[21 -31 21 -3 -11] -> 21
[-34 -1 -18 33 20] -> -18
[1 11 -36 -10 26] -> -36
[-19 20 -26 -27 0] -> -26
[-15 -22 -12 -18 33] -> -12
[-24 -37 -9 28 34] -> -9
[-18 2 -3 9 -32] -> -3
[-9 8 -9 -33 24] -> -9
[-11 25 27 2 -4] -> 27
---
array([[-34, -12,   9,   9,  -3,  34],
       [ -1, -18,  -2,  18,  24,  -9],
       [-12,   8,  11,  -1, -10,  -6]]) result: -1

array([[  5,  26,   4,  11,  13,  15, -13],
       [ -2,  36,   0,  11,  11,  17, -12],
       [ -2,  33,   1,  11,  12,  17, -11]]) result: 12

array([[-20,  -2,  37, -29,   2,  11],
       [-16,  -5,   1, -21, -10, -10],
       [-11, -23,  16,  -8,  12,  -1]]) result: -8

array([[ -2, -19,   1,  22,   1, -10],
       [ -6,  19,   8,  33,   2,   0],
       [  4, -10,  -8,   8,  -2, -11]]) result: 8

array([[ -4,   2,   3, -16, -15],
       [-14,  24,   6, -34, -13],
       [-11,   0,   7,  18, -16]]) result: 7

array([[-18, -16, -15, -15, -14,   8],
       [  1,  -3,   0,  -1,  -3, -29],
       [ 19,  17,  16,  16,  15, -11]]) result: 16

array([[ -4,  24,  21,  16, -17,   7],
       [-11,  22, -36,   2,   4,   7],
       [-33,  12,  24, -27, -18,  -8]]) result: -27

array([[ 26,  -3,   6,  18, -12, -18,  11],
       [ 15,   2,  13,   0,  -6, -11,   6],
       [-17,   8,  12, -30,  11,  11,  -9]]) result: 11

array([[ -1, -12, -16,  -7,  22,  -1,  17],
       [ 10,  -8,   6,  -3,  14, -20,  18],
       [-18,  -4, -34,  -7,   7,  32,  -5]]) result: 7
---
[  5.5   2.0   9.3  15.3 -12.2] ==> 5.5, -12.2

[  1.390   5.719 -15.652  15.788] ==> 1.390, 15.788

[[ 0.074  0.094  0.241  0.082  0.085  0.079]
 [ 0.078  0.006 -0.068 -0.014  0.030 -0.123]
 [ 0.150 -0.124 -0.230 -0.050  0.224 -0.057]] ==> 0.074, -0.057

[ 0.03 -0.26  0.16 -1.44 -0.49  1.63  0.59] ==> 0.03, 0.59

[[ 1.5  1.0  1.6  1.4]
 [-2.0  0.5 -0.4 -0.5]] ==> 1.5, -0.5

[ 0.28  0.46  1.02 -1.31 -1.58 -1.27] ==> 0.28, -1.27
---
((-12, 4, 1, -14), (-5, 36, -9, 29), (15, -4, -3, -13))
-12
((25, 12, 6, 14, -8, 1), (-14, -35, 8, -4, -1, -10), (1, -14, 12, 17, -15, -4))
25
((28, 2, 14, 2, 15, 28), (28, 14, 9, -1, 3, 22), (-25, -5, -7, -5, -7, -29))
28
((-12, -4, 6, 5, -22, 20, 5), (2, -12, -21, 8, 6, -18, -11), (-26, -28, 16, 9, -15, 9, 26))
-12
((-22, -4, -37, -2), (17, -7, 19, -4), (8, 16, 3, 4))
-22
((-1, -13, -17, -6, -9, -3), (-13, -7, -13, -5, -4, -8), (17, -21, 2, -37, 0, -6))
-1
---
0,2,0,-8,5,5
0,2,0,-8,5,5
18,-26,-6,28,-12,-9
out 5

-5,-8,-17,-26
-6,12,16,-16
1,7,3,1
out -26

-1,-10,37,-8,1
-4,-32,-11,-2,-2
3,4,-27,-4,2
out 1

-14,-7,-13,11,9,-14,-37
-9,-5,-8,7,5,-8,-23
17,10,5,-3,7,6,16
out -37

5,17,-33,3,-2,11,-6
-37,4,-11,-2,-16,-11,-21
-13,-2,36,-2,-13,-4,-7
out -6

0,-2,27,1,0,-1,0
0,-1,-16,0,1,1,-1
0,0,3,-2,0,0,0
out 0
---
array([[3, 6, 6, 4],
       [3, 4, 2, 3],
       [2, 9, 1, 4]]) out 1

array([[  7, -29,   3,  13,   7],
       [ 10,  49,  20,  -5,  25],
       [  9,  31,  16,   0,  21]]) out 16

array([[4033, 5458, 2724, 3632, 2337, 6853, 5293],
       [5197, 4104, 8452, 7338, 8915, 1694, 3866],
       [5450, 4898, 8690, 7532, 8946, 2378, 4225]]) out 8690

array([[7511, 4272, 3725, 7749, 7630],
       [6544, 4963, 3603, 8700, 8139],
       [2686, 4167, 4868, 4984, 5591]]) out 4868

array([[228, 305, 948, 239, 365],
       [370, 238,  84, 262, 334],
       [351, 301, 233, 226, 208]]) out 233

array([[ 30, -33,  24,   4],
       [-44,  36, -35, -11],
       [-37,  38, -26, -15]]) out -26
